arr =
[[129 135 132 131 130 125 128 132 134 128 120 133 130 125 126]
 [130 126 128 131 125 123 134 133 130 125 129 130 129 126 126]
 [128 133 128 131 129 129 134 133 154 147 129 156 131 132 130]
 [129 118 117 119 121 134 128 128 107 119 144 111 114 137 132]
 [128 128 127 125 126 134 129 124 133 130 135 131 129 137 135]
 [128 128 126 123 123 128 130 132 122 123 123 122 125 123 125]
 [124 124 124 125 128 128 119 117 124 129 126 121 120 127 126]
 [131 119 122 121 120 126 135 137 119 123 129 116 123 125 124]
 [135 130 128 131 131 126 144 138 135 133 129 135 132 130 129]
 [135 120 122 125 121 128 147 138 122 125 127 121 124 125 131]
 [127 133 134 130 131 128 124 124 121 122 128 117 131 128 128]
 [126 127 125 127 130 133 130 131 117 126 132 124 127 127 135]
 [128 120 123 124 121 127 141 133 132 130 132 132 120 129 127]]
arr[0][0]: 129
arr[:, 0]: [129, 130, 128, 129, 128, 128, 124, 131, 135, 135, 127, 126, 128]
arr[8][3]: 131
arr[12][14]: 127
arr[:, 6]: [128, 134, 134, 128, 129, 130, 119, 135, 144, 147, 124, 130, 141]
arr[8][2]: 128
arr[8][10]: 129
arr[:, 9]: [128, 125, 147, 119, 130, 123, 129, 123, 133, 125, 122, 126, 130]
arr[6][7]: 117
arr[2]: [128, 133, 128, 131, 129, 129, 134, 133, 154, 147, 129, 156, 131, 132, 130]
arr[9]: [135, 120, 122, 125, 121, 128, 147, 138, 122, 125, 127, 121, 124, 125, 131]
arr[0]: [129, 135, 132, 131, 130, 125, 128, 132, 134, 128, 120, 133, 130, 125, 126]
arr[1][8]: 130
arr[11][4]: 130
arr[10][6]: 124
arr[6][13]: 127
arr[1][12]: 129
arr[2][10]: 129
arr[10][8]: 121
arr[6][2]: 124
arr[:, 7]: [132, 133, 133, 128, 124, 132, 117, 137, 138, 138, 124, 131, 133]
arr[1][10]: 129
arr[:, 5]: [125, 123, 129, 134, 134, 128, 128, 126, 126, 128, 128, 133, 127]
arr[10]: [127, 133, 134, 130, 131, 128, 124, 124, 121, 122, 128, 117, 131, 128, 128]
arr[3]: [129, 118, 117, 119, 121, 134, 128, 128, 107, 119, 144, 111, 114, 137, 132]
arr[3][11]: 111
arr[12][8]: 132
arr[0][6]: 128
arr[1][14]: 126
arr[7][10]: 129
arr[3][9]: 119
arr[9][11]: 121

x = [142 152 146 146 137 144 145 123 129 148 124 136 147 121 151 113]
x[-16] => 142
x[6] => 145
x[13] => 121
x[-2] => 151
x[11] => 136
x[7] => 123

m =
[[123 134 126 131 131 133 133 140 123 118 139 132 132 109 124 119]
 [121 133 131 124 130 132 152 123 133 130 125 140 130 126 123 137]
 [143 138 131 133 121 145 125 126 125 134 130 136 121 126 119 133]
 [122 124 136 139 126 131 128 115 145 139 120 125 128 118 129 135]
 [124 130 126 134 133 133 103 139 128 129 133 126 120 126 133 121]
 [128 127 130 116 134 108 126 124 124 124 119 132 119 130 140 135]]
Rows and columns are counted from 0.
(0, 0) = 123
(1, 1) = 133
(1, 9) = 130
(0, 12) = 132
(1, 2) = 131
(3, 5) = 131
(4, 0) = 124
(3, 1) = 124
(1, 5) = 132
(4, 3) = 134
(2, 10) = 130
(1, 13) = 126
(5, 12) = 119
(3, 14) = 129
(1, 4) = 130
(4, 12) = 120
(4, 6) = 103
(3, 13) = 118
(4, 1) = 130
(2, 4) = 121
(2, 13) = 126
(1, 8) = 133
(2, 14) = 119
(0, 4) = 131
(0, 10) = 139
(4, 9) = 129
(3, 3) = 139
(2, 8) = 125
(3, 4) = 126
(5, 14) = 140
(4, 8) = 128
(2, 2) = 131

a =
[[134 138 127 115 121]
 [121 127 130 133 129]
 [113 129 127 126 130]
 [129 131 128 115 133]
 [137 128 132 116 123]
 [134 118 126 106 121]
 [132 136 123 136 122]
 [121 135 131 128 141]
 [123 130 135 141 134]
 [127 124 130 122 131]
 [117 139 123 132 130]
 [124 118 130 125 119]
 [137 122 120 141 126]
 [125 124 131 125 130]]
a[0][0] = 134
a[:, 1] = [138, 127, 129, 131, 128, 118, 136, 135, 130, 124, 139, 118, 122, 124]
a[3][3] = 115
a[9][0] = 127
a[13][2] = 131
a[6][0] = 132
a[11][0] = 124
a[:, 4] = [121, 129, 130, 133, 123, 121, 122, 141, 134, 131, 130, 119, 126, 130]
a[9][2] = 130
a[8][0] = 123
a[4][0] = 137
a[13][4] = 130
a[6][1] = 136
a[4][3] = 116
a[10][4] = 130
a[5][1] = 118
a[5] = [134, 118, 126, 106, 121]
a[2][2] = 127
a[3][1] = 131
a[2][3] = 126
a[6][3] = 136
a[9] = [127, 124, 130, 122, 131]
a[11] = [124, 118, 130, 125, 119]
a[8][3] = 141

data = [119 149 114 107 111 147]
data[0] = 119
data[4] = 111
data[2] = 114

grid =
[[125 142 131 119 150 138 144 126 120 119 131 108]
 [122 129 126 127 128 125 123 130 124 124 130 133]
 [143 141 125 130 140 140 130 110 125 124 128 125]
 [135 133 126 129 139 135 134 120 125 124 127 121]
 [136 131 124 129 138 135 135 120 129 124 122 128]
 [119 124 144 118 128 118 114 132 117 116 146 122]
 [107 127 128 123 133 123 134 136 130 120 127 132]
 [134 134 124 130 133 136 133 121 128 126 124 129]
 [119 125 140 121 127 119 116 132 119 117 143 124]
 [154 139 119 132 129 136 121 105 127 132 128 131]
 [127 126 127 133 135 132 134 129 135 124 120 127]
 [128 138 119 119 114 126 134 132 122 139 128 134]
 [132 137 120 121 120 129 135 130 125 138 126 134]]
grid[0,0] -> 125
grid[:, 4] -> [150, 128, 140, 139, 138, 128, 133, 133, 127, 129, 135, 114, 120]
grid[4,1] -> 131
grid[:, 0] -> [125, 122, 143, 135, 136, 119, 107, 134, 119, 154, 127, 128, 132]
grid[9,3] -> 132
grid[5] -> [119, 124, 144, 118, 128, 118, 114, 132, 117, 116, 146, 122]
grid[2,2] -> 125
grid[12,8] -> 125
grid[4,7] -> 120
grid[:, 11] -> [108, 133, 125, 121, 128, 122, 132, 129, 124, 131, 127, 134, 134]
grid[7,0] -> 134
grid[4,4] -> 138
grid[1,3] -> 127
grid[1,5] -> 125
grid[4] -> [136, 131, 124, 129, 138, 135, 135, 120, 129, 124, 122, 128]
grid[4,9] -> 124
grid[8,10] -> 143
grid[3,8] -> 125
grid[:, 8] -> [120, 124, 125, 125, 129, 117, 130, 128, 119, 127, 135, 122, 125]
grid[0,11] -> 108
grid[1,11] -> 133
grid[11] -> [128, 138, 119, 119, 114, 126, 134, 132, 122, 139, 128, 134]
grid[2,6] -> 130
grid[11,3] -> 119
grid[4,2] -> 124
grid[:, 1] -> [142, 129, 141, 133, 131, 124, 127, 134, 125, 139, 126, 138, 137]
grid[3,7] -> 120
grid[:, 10] -> [131, 130, 128, 127, 122, 146, 127, 124, 143, 128, 120, 128, 126]
grid[8,7] -> 132
grid[10,6] -> 134
grid[10,7] -> 129
grid[3,6] -> 134
grid[11,5] -> 126
grid[6,9] -> 120
